Below are the code and all the weights of a small trained network. Each question names an input and a target symbol and asks about switching units off, where a switched-off unit gives its printed mean instead of its output.

import numpy as np


def w(rows, s, z=0):
    codes = np.array(rows[::2]) - 128.0
    scale = np.full(codes.shape[1], s)
    scale[-1] = z or s
    return codes * scale


def norm(h):
    return h / np.sqrt((h * h).mean(-1, keepdims=True) + 1e-5)


def f(y):
    return np.maximum(y, 0)


def softmax(a):
    e = np.exp(a - a.max(-1, keepdims=True))
    return e / e.sum(-1, keepdims=True)


def log_softmax(a):
    a = a - a.max(-1, keepdims=True)
    return a - np.log(np.exp(a).sum(-1, keepdims=True))


def net(x, mask):
    ids = ['βγδεζλμξσφ'.index(c) for c in x.split()]
    T = len(ids)
    res = E[ids] + P[:T]
    r = norm(res)
    for j in range(2):
        rows = slice(3 * j, 3 * j + 3)
        q, k, v = (r @ M[0][rows].T for M in (Q, K, V))
        z = softmax(np.where(np.tri(T) > 0, q @ k.T / 3**0.5, -1e9)) @ v
        o = O[0][rows]
        res = res + np.where(mask[j], z, o[:, -1]) @ o[:, :-1]
    y = f(norm(res) @ A[0][:, :-1].T + A[0][:, -1])
    res = res + np.where(mask[2:10], y, B[0][:, -1]) @ B[0][:, :-1]
    return log_softmax(norm(res)[-1] @ U[:, :-1].T + U[:, -1])


Q, K, V, O, A, B = {}, {}, {}, {}, {}, {}
E = w([
[78,72,199],'β',
[132,61,90],'γ',
[94,119,92],'δ',
[157,150,138],'ε',
[199,155,156],'ζ',
[205,163,133],'λ',
[38,204,87],'μ',
[85,79,253],'ξ',
[176,137,166],'σ',
[18,147,180],'φ',
],0.0059)
P = w([
[243,198,119],'0',
[82,5,181],'1',
[216,204,111],'2',
[92,1,179],'3',
[207,210,106],'4',
[96,6,182],'5',
[194,207,97],'6',
[100,15,175],'7',
[193,213,95],'8',
[106,8,176],'9',
[186,211,100],'10',
[103,11,162],'11',
[195,221,102],'12',
[122,16,164],'13',
],0.0024)
Q[0] = w([
[104,172,93],'h1',
[205,254,87],'h1',
[155,110,156],'h1',
[50,46,163],'h2',
[127,115,150],'h2',
[117,154,147],'h2',
],0.0094)
K[0] = w([
[94,186,28],'h1',
[2,55,18],'h1',
[187,31,159],'h1',
[246,84,196],'h2',
[134,94,195],'h2',
[119,74,115],'h2',
],0.007)
V[0] = w([
[167,162,6],'h1',
[92,154,112],'h1',
[135,1,4],'h1',
[45,173,112],'h2',
[127,151,163],'h2',
[62,118,89],'h2',
],0.0033)
O[0] = w([
[71,105,62,113],'h1',
[104,168,90,75],'h1',
[99,28,2,44],'h1',
[25,188,147,32],'h2',
[101,99,132,158],'h2',
[103,184,115,8],'h2',
],0.0025,0.0013)
A[0] = w([
[141,97,227,82],'n1',
[183,136,114,139],'n2',
[11,219,121,3],'n3',
[101,187,217,44],'n4',
[154,129,130,150],'n5',
[224,142,106,159],'n6',
[75,2,208,131],'n7',
[167,90,142,75],'n8',
],0.0056,0.0036)
B[0] = w([
[63,101,69,181],'n1',
[55,113,127,196],'n2',
[166,37,188,157],'n3',
[216,159,39,138],'n4',
[79,97,103,174],'n5',
[40,78,114,254],'n6',
[198,253,101,190],'n7',
[94,99,111,154],'n8',
],0.0048,0.0045)
U = w([
[119,199,173,156],'β',
[251,105,61,108],'γ',
[168,179,128,209],'δ',
[96,154,25,84],'ε',
[127,71,174,63],'ζ',
[111,75,68,240],'λ',
[45,131,182,3],'μ',
[142,151,173,18],'ξ',
[200,92,177,116],'σ',
[46,255,115,162],'φ',
],0.0092,0.0031)

Each question gives the input, a string of symbols that net reads in full, and the target symbol t.
The units are the heads (3 rows each of Q, K, V and O) and the neurons (one row each of A and B). Each row of codes is followed by its name. A weight is (code - 128) times the scale printed after its matrix; where a second scale follows, it is the last column's (O, A, B and U).
mask holds one flag per unit, heads first, then neurons. A switched-off unit (its flag False) gives its mean, the last column of its rows in O or B, instead of its output. The means were averaged over made-up inputs and are rounded, as every weight is.
A unit's drop is (log p(t) with every unit on - log p(t) with that unit switched off) / (log p(t) with every unit on - log p(t) with every unit switched off).
The circuit of an input: a set's keep is (log p(t) with only the set's units on - log p(t) with every unit switched off) / (log p(t) with every unit on - log p(t) with every unit switched off). Starting from all 10 units, units are removed one at a time, each time the one whose removal leaves the highest keep (on an exact tie, the one counted first), for as long as the keep stays at least 0.8.
units of the circuit, in order: the units of the circuit, biggest drop first
top k neurons: the k neurons with the biggest drops, biggest first
heads that matter: for each layer, one digit per head in row order, 1 if its drop is at least 0.15 and else 0, layers parted by /
drop of u: that unit's drop, to one decimal
input λ λ ζ ε, target ε: top 4 neurons => [n1, n7, n3, n8]
input μ ζ ζ ζ ξ λ λ ζ μ ζ λ λ λ, target φ: top 2 neurons => [n6, n7]
input λ ζ λ γ λ ζ ζ σ σ, target λ: heads that matter => 10
input σ γ λ ε, target ε: heads that matter => 01
input λ ζ μ γ γ β ζ, target λ: units of the circuit, in order => [h1, n6]
input γ μ λ λ σ, target φ: units of the circuit, in order => [h2]
input λ λ λ λ σ λ λ λ λ λ λ ε ζ, target σ: top 2 neurons => [n1, n7]
input μ β λ γ σ μ ζ λ μ λ μ ζ ζ φ, target φ: top 2 neurons => [n7, n1]
input σ λ λ ε ζ, target σ: top 3 neurons => [n7, n6, n1]
input μ λ ζ, target φ: top 2 neurons => [n6, n3]
input γ σ λ, target λ: top 2 neurons => [n6, n7]
input σ ε σ φ, target φ: top 3 neurons => [n7, n1, n4]
input ζ β δ β ζ λ μ λ σ ζ ε δ λ, target ε: top 2 neurons => [n6, n7]
input φ λ ζ γ ζ ε ζ, target λ: top neuron => [n7]
input μ σ ζ γ μ λ φ μ ζ μ σ ζ λ, target φ: drop of n8 => 0.0
input ζ ζ ξ λ μ μ λ ε σ, target φ: drop of n3 => 0.1
input δ λ μ λ σ ζ ξ ξ λ λ ξ γ, target γ: drop of n6 => 0.2
input λ μ γ λ ζ δ δ λ λ, target ε: drop of n7 => 0.2
